Here is a tiny trained network, its code and every weight. The questions are about switching its units off for an input and a target symbol, where a switched-off unit gives its printed mean instead of its output.

import numpy as np


def w(rows, s, z=0):
    codes = np.array(rows[::2]) - 128.0
    scale = np.full(codes.shape[1], s)
    scale[-1] = z or s
    return codes * scale


def softmax(a):
    e = np.exp(a - a.max(-1, keepdims=True))
    return e / e.sum(-1, keepdims=True)


def log_softmax(a):
    a = a - a.max(-1, keepdims=True)
    return a - np.log(np.exp(a).sum(-1, keepdims=True))


def net(x, mask):
    ids = ['αβγδεζηθλξπστφω'.index(c) for c in x.split()]
    T = len(ids)
    res = E[ids] + P[:T]
    u = 0
    for l in range(3):
        r = res
        for j in range(2):
            rows = slice(4 * j, 4 * j + 4)
            q, k, v = (r @ M[l][rows].T for M in (Q, K, V))
            z = softmax(np.where(np.tri(T) > 0, q @ k.T / 4**0.5, -1e9)) @ v
            o = O[l][rows]
            res = res + np.where(mask[u + j], z, o[:, -1]) @ o[:, :-1]
        u += 2
    return log_softmax(res[-1] @ U[:, :-1].T + U[:, -1])


Q, K, V, O = {}, {}, {}, {}
E = w([
[25,85,75,131],'α',
[58,80,108,110],'β',
[143,237,136,222],'γ',
[47,89,83,137],'δ',
[117,233,101,88],'ε',
[60,98,73,170],'ζ',
[147,60,184,93],'η',
[72,91,124,186],'θ',
[209,168,5,117],'λ',
[50,122,227,225],'ξ',
[11,215,207,90],'π',
[117,225,103,62],'σ',
[125,234,118,73],'τ',
[161,51,3,96],'φ',
[166,97,145,197],'ω',
],0.016)
P = w([
[240,230,121,40],'0',
[128,205,133,76],'1',
[106,175,120,106],'2',
[93,149,113,130],'3',
[79,127,110,151],'4',
[67,114,106,186],'5',
[60,95,109,205],'6',
[59,88,102,253],'7',
[41,66,122,233],'8',
],0.0057)
Q[0] = w([
[116,52,143,109],'L0H1',
[91,195,126,133],'L0H1',
[169,183,117,164],'L0H1',
[153,104,111,147],'L0H1',
[145,156,77,66],'L0H2',
[71,17,74,178],'L0H2',
[46,124,168,148],'L0H2',
[157,250,88,107],'L0H2',
],0.02)
K[0] = w([
[122,117,111,181],'L0H1',
[145,146,161,107],'L0H1',
[103,146,132,68],'L0H1',
[100,134,96,128],'L0H1',
[179,185,112,124],'L0H2',
[148,2,129,159],'L0H2',
[106,113,159,168],'L0H2',
[148,204,142,84],'L0H2',
],0.022)
V[0] = w([
[93,101,127,7],'L0H1',
[209,135,161,113],'L0H1',
[145,122,199,159],'L0H1',
[72,82,85,67],'L0H1',
[51,41,191,142],'L0H2',
[2,116,16,103],'L0H2',
[232,53,67,74],'L0H2',
[116,156,67,191],'L0H2',
],0.009)
O[0] = w([
[43,174,154,58,137],'L0H1',
[107,143,132,183,96],'L0H1',
[135,154,96,166,81],'L0H1',
[97,124,134,48,142],'L0H1',
[99,179,206,137,187],'L0H2',
[153,139,166,12,254],'L0H2',
[36,50,125,114,46],'L0H2',
[199,80,142,104,140],'L0H2',
],0.011,0.0026)
Q[1] = w([
[70,229,184,142],'L1H1',
[180,130,64,99],'L1H1',
[84,98,160,52],'L1H1',
[186,170,88,122],'L1H1',
[216,43,73,111],'L1H2',
[99,231,8,97],'L1H2',
[140,48,126,215],'L1H2',
[118,3,114,162],'L1H2',
],0.0043)
K[1] = w([
[97,149,222,182],'L1H1',
[94,106,80,170],'L1H1',
[128,81,138,122],'L1H1',
[60,144,94,176],'L1H1',
[74,68,158,52],'L1H2',
[96,214,4,96],'L1H2',
[25,89,171,175],'L1H2',
[85,21,97,158],'L1H2',
],0.0047)
V[1] = w([
[84,97,112,94],'L1H1',
[62,113,89,146],'L1H1',
[106,108,53,95],'L1H1',
[123,39,254,124],'L1H1',
[143,168,73,136],'L1H2',
[238,60,245,82],'L1H2',
[229,44,167,112],'L1H2',
[112,101,76,81],'L1H2',
],0.0085)
O[1] = w([
[151,158,113,163,229],'L1H1',
[177,112,135,170,78],'L1H1',
[172,162,167,146,220],'L1H1',
[66,154,2,208,50],'L1H1',
[158,120,148,232,195],'L1H2',
[112,207,23,29,149],'L1H2',
[97,164,46,119,5],'L1H2',
[164,108,173,85,213],'L1H2',
],0.006,0.0013)
Q[2] = w([
[41,146,136,114],'L2H1',
[114,254,189,162],'L2H1',
[165,132,76,109],'L2H1',
[68,57,81,125],'L2H1',
[106,241,133,177],'L2H2',
[96,10,138,156],'L2H2',
[137,156,140,196],'L2H2',
[167,83,48,116],'L2H2',
],0.0075)
K[2] = w([
[151,219,93,126],'L2H1',
[151,171,111,249],'L2H1',
[202,66,136,91],'L2H1',
[67,142,142,34],'L2H1',
[2,174,126,171],'L2H2',
[163,119,135,80],'L2H2',
[124,123,161,181],'L2H2',
[156,27,64,108],'L2H2',
],0.0076)
V[2] = w([
[133,147,67,125],'L2H1',
[98,39,67,152],'L2H1',
[119,57,177,65],'L2H1',
[83,164,98,206],'L2H1',
[156,127,160,165],'L2H2',
[169,152,3,109],'L2H2',
[122,255,141,127],'L2H2',
[161,117,99,71],'L2H2',
],0.007)
O[2] = w([
[109,149,167,151,50],'L2H1',
[124,104,147,31,55],'L2H1',
[137,2,107,151,219],'L2H1',
[174,229,153,86,23],'L2H1',
[149,119,89,132,147],'L2H2',
[191,54,232,137,2],'L2H2',
[203,225,162,189,182],'L2H2',
[102,68,189,169,170],'L2H2',
],0.0054,0.0031)
U = w([
[110,157,125,34,2],'α',
[88,156,136,87,126],'β',
[241,73,84,127,56],'γ',
[109,138,140,79,159],'δ',
[122,134,201,135,164],'ε',
[157,96,84,63,87],'ζ',
[10,151,69,162,229],'η',
[142,144,1,82,99],'θ',
[126,128,191,130,129],'λ',
[230,154,69,145,33],'ξ',
[96,175,147,176,53],'π',
[115,135,183,128,152],'σ',
[97,154,240,139,195],'τ',
[106,83,198,135,47],'φ',
[179,80,52,185,244],'ω',
],0.011,0.0058)

Each question gives the input, a string of symbols that net reads in full, and the target symbol t.
The units are the heads (4 rows each of Q, K, V and O). Each row of codes is followed by its name. A weight is (code - 128) times the scale printed after its matrix; where a second scale follows, it is the last column's (O and U).
mask holds one flag per head, layer by layer. A switched-off head (its flag False) gives its mean, the last column of its rows in O, instead of its output. The means were averaged over made-up inputs and are rounded, as every weight is.
A unit's drop is (log p(t) with every unit on - log p(t) with that unit switched off) / (log p(t) with every unit on - log p(t) with every unit switched off).
The circuit of an input: a set's keep is (log p(t) with only the set's units on - log p(t) with every unit switched off) / (log p(t) with every unit on - log p(t) with every unit switched off). Starting from all 6 units, units are removed one at a time, each time the one whose removal leaves the highest keep (on an exact tie, the one counted first), for as long as the keep stays at least 0.8.
circuit, biggest first: the units of the circuit, biggest drop first
unit that matters most: the unit with the biggest drop
heads that matter: for each layer, one digit per head in row order, 1 if its drop is at least 0.15 and else 0, layers parted by /
input ε η τ, target γ: circuit, biggest first => [L0H2 L1H2]
input η ω ω γ, target ξ: heads that matter => 01 / 00 / 10
input λ ω φ α π τ η, target τ: heads that matter => 01 / 00 / 01
input τ η λ η η ε, target ω: unit that matters most => L0H2
input η α η, target α: heads that matter => 01 / 00 / 00
input η α ξ ω τ α θ ζ, target θ: heads that matter => 11 / 01 / 01
input α τ ζ, target τ: heads that matter => 01 / 00 / 01
input φ η ζ ω ω τ, target ξ: heads that matter => 01 / 10 / 00
input ζ λ η η, target η: heads that matter => 01 / 10 / 00
input ω τ ε, target α: heads that matter => 11 / 00 / 11
input η λ ω ξ ζ, target ξ: circuit, biggest first => [L0H2 L2H2]
input η α ε, target θ: circuit, biggest first => [L0H2 L2H2]
input η ω ω, target ω: circuit, biggest first => [L0H2 L0H1]
input η σ τ, target θ: unit that matters most => L0H2
input η η α δ φ η, target φ: circuit, biggest first => [L0H2 L2H2 L1H2 L2H1]
input η δ η λ δ ω ε, target θ: circuit, biggest first => [L0H2 L2H2 L1H2]
input φ δ τ η η τ, target ξ: heads that matter => 01 / 11 / 00
input ω φ ω ε, target α: circuit, biggest first => [L2H1 L0H2 L0H1]
input β ω τ α τ σ τ τ ω, target τ: heads that matter => 01 / 10 / 01
input τ η η η, target η: unit that matters most => L2H2
input δ η η λ, target γ: circuit, biggest first => [L0H2 L1H1]
input α α η η σ, target τ: circuit, biggest first => [L1H2 L0H1]
input α δ τ τ δ, target τ: circuit, biggest first => [L0H2 L2H2]
